Here is a tiny trained network, its code and every weight. The questions are about switching its units off for an input and a class, where a switched-off unit gives its printed mean instead of its output.

import numpy as np


def w(rows, s, z=0):
    codes = np.array(rows[::2]) - 128.0
    scale = np.full(codes.shape[1], s)
    scale[-1] = z or s
    return codes * scale


def f(y):
    return y / 2 * (1 + np.tanh(0.7978845608 * (y + 0.044715 * y**3)))


def log_softmax(a):
    a = a - a.max(-1, keepdims=True)
    return a - np.log(np.exp(a).sum(-1, keepdims=True))


def net(x, mask):
    res = np.array(x, float).reshape(1, 6) / 4 @ E
    y = f(res @ A[0][:, :-1].T + A[0][:, -1])
    res = res + np.where(mask, y, B[0][:, -1]) @ B[0][:, :-1]
    return log_softmax(res[-1] @ U[:, :-1].T + U[:, -1])


A, B = {}, {}
E = w([
[94,254,53,44],'x0',
[126,127,131,133],'x1',
[124,130,132,129],'x2',
[229,201,229,85],'x3',
[124,130,131,128],'x4',
[221,137,32,188],'x5',
],0.0061)
A[0] = w([
[13,91,216,51,122],'N0',
[107,194,57,42,77],'N1',
[119,234,88,1,169],'N2',
[237,198,224,107,42],'N3',
[92,216,64,88,64],'N4',
[187,12,185,157,45],'N5',
[92,218,66,88,56],'N6',
[233,119,23,159,50],'N7',
[157,72,191,215,13],'N8',
[173,171,156,107,28],'N9',
[219,199,228,115,94],'N10',
[38,88,54,169,65],'N11',
[11,121,241,101,136],'N12',
[85,90,115,123,254],'N13',
[30,76,44,166,99],'N14',
[17,92,199,41,49],'N15',
[231,130,46,191,120],'N16',
[17,102,210,62,129],'N17',
[222,138,31,191,61],'N18',
[152,153,151,99,14],'N19',
[102,238,60,70,83],'N20',
[201,132,48,162,36],'N21',
[5,68,35,156,73],'N22',
[93,222,69,72,82],'N23',
[196,46,205,192,209],'N24',
],0.0058,0.0055)
B[0] = w([
[157,211,123,168,200],'N0',
[85,63,187,175,161],'N1',
[86,76,99,137,247],'N2',
[185,59,166,45,167],'N3',
[95,70,206,166,150],'N4',
[53,64,182,168,150],'N5',
[106,86,183,164,147],'N6',
[147,179,180,182,144],'N7',
[76,62,228,168,129],'N8',
[145,86,210,112,110],'N9',
[166,100,129,52,183],'N10',
[228,106,254,69,157],'N11',
[151,182,112,159,205],'N12',
[143,156,76,94,254],'N13',
[203,122,186,45,186],'N14',
[162,185,179,201,156],'N15',
[129,172,131,148,175],'N16',
[158,167,110,170,196],'N17',
[148,193,186,192,150],'N18',
[130,126,173,127,100],'N19',
[90,86,157,160,178],'N20',
[149,163,196,179,122],'N21',
[214,104,211,37,190],'N22',
[107,70,157,162,166],'N23',
[72,93,63,141,245],'N24',
],0.0084,0.0046)
U = w([
[120,148,90,95,254],'0',
[216,113,211,14,28],'1',
[24,63,171,172,35],'2',
[131,165,76,92,193],'3',
[130,164,68,95,180],'4',
[166,254,158,191,30],'5',
],0.0096,0.0081)

Each question gives the input, the list of numbers given to net, and the class t.
The units are the neurons (one row each of A and B). Each row of codes is followed by its name. A weight is (code - 128) times the scale printed after its matrix; where a second scale follows, it is the last column's (A, B and U).
mask holds one flag per neuron, in row order. A switched-off neuron (its flag False) gives its mean, the last column of its row in B, instead of its output. The means were averaged over made-up inputs and are rounded, as every weight is.
A unit's drop is (log p(t) with every unit on - log p(t) with that unit switched off) / (log p(t) with every unit on - log p(t) with every unit switched off).
The circuit of an input: a set's keep is (log p(t) with only the set's units on - log p(t) with every unit switched off) / (log p(t) with every unit on - log p(t) with every unit switched off). Starting from the 12 units with the biggest drops (on a tie, the unit counted first), units are removed one at a time, each time the one whose removal leaves the highest keep (on an exact tie, the one counted first), for as long as the keep stays at least 0.8.
units of the circuit, in order: the units of the circuit, biggest drop first
most important unit: the unit with the biggest drop
top k neurons: the k neurons with the biggest drops, biggest first
drop of u: that unit's drop, to one decimal
input [-1,1,-2,-6,-2,-1], class 1: most important unit	N22
input [-8,1,-4,0,5,6], class 2: units of the circuit, in order	(N5; N8)
input [-6,-3,4,-7,-6,-1], class 1: units of the circuit, in order	(N22; N14)
input [-6,-7,1,-8,6,-6], class 1: units of the circuit, in order	(N22; N14)
input [-3,-6,6,1,6,8], class 5: units of the circuit, in order	(N18; N7)
input [-3,5,-4,6,5,-8], class 5: units of the circuit, in order	(N0; N12)
input [1,5,-8,-8,8,4], class 1: units of the circuit, in order	(N22; N11)
input [-8,1,-5,3,2,8], class 2: top 3 neurons	(N5; N24; N8)
input [-1,1,0,-5,4,0], class 1: units of the circuit, in order	(N22; N14)
input [7,-7,-2,-8,2,0], class 1: units of the circuit, in order	(N22; N11)
input [-8,5,-7,2,5,2], class 2: top 2 neurons	(N5; N8)
input [-7,-4,4,6,3,-5], class 2: top 3 neurons	(N24; N5; N8)
input [-2,-6,3,1,0,8], class 5: top 2 neurons	(N18; N7)
input [-6,4,-5,0,0,6], class 2: most important unit	N5
input [6,5,1,-6,-3,7], class 5: drop of N22	-0.1
input [-4,4,1,-8,0,-4], class 1: drop of N6	0.0
input [8,-2,-3,6,-4,5], class 2: drop of N2	0.1
input [4,0,6,-8,2,-7], class 1: drop of N11	0.2
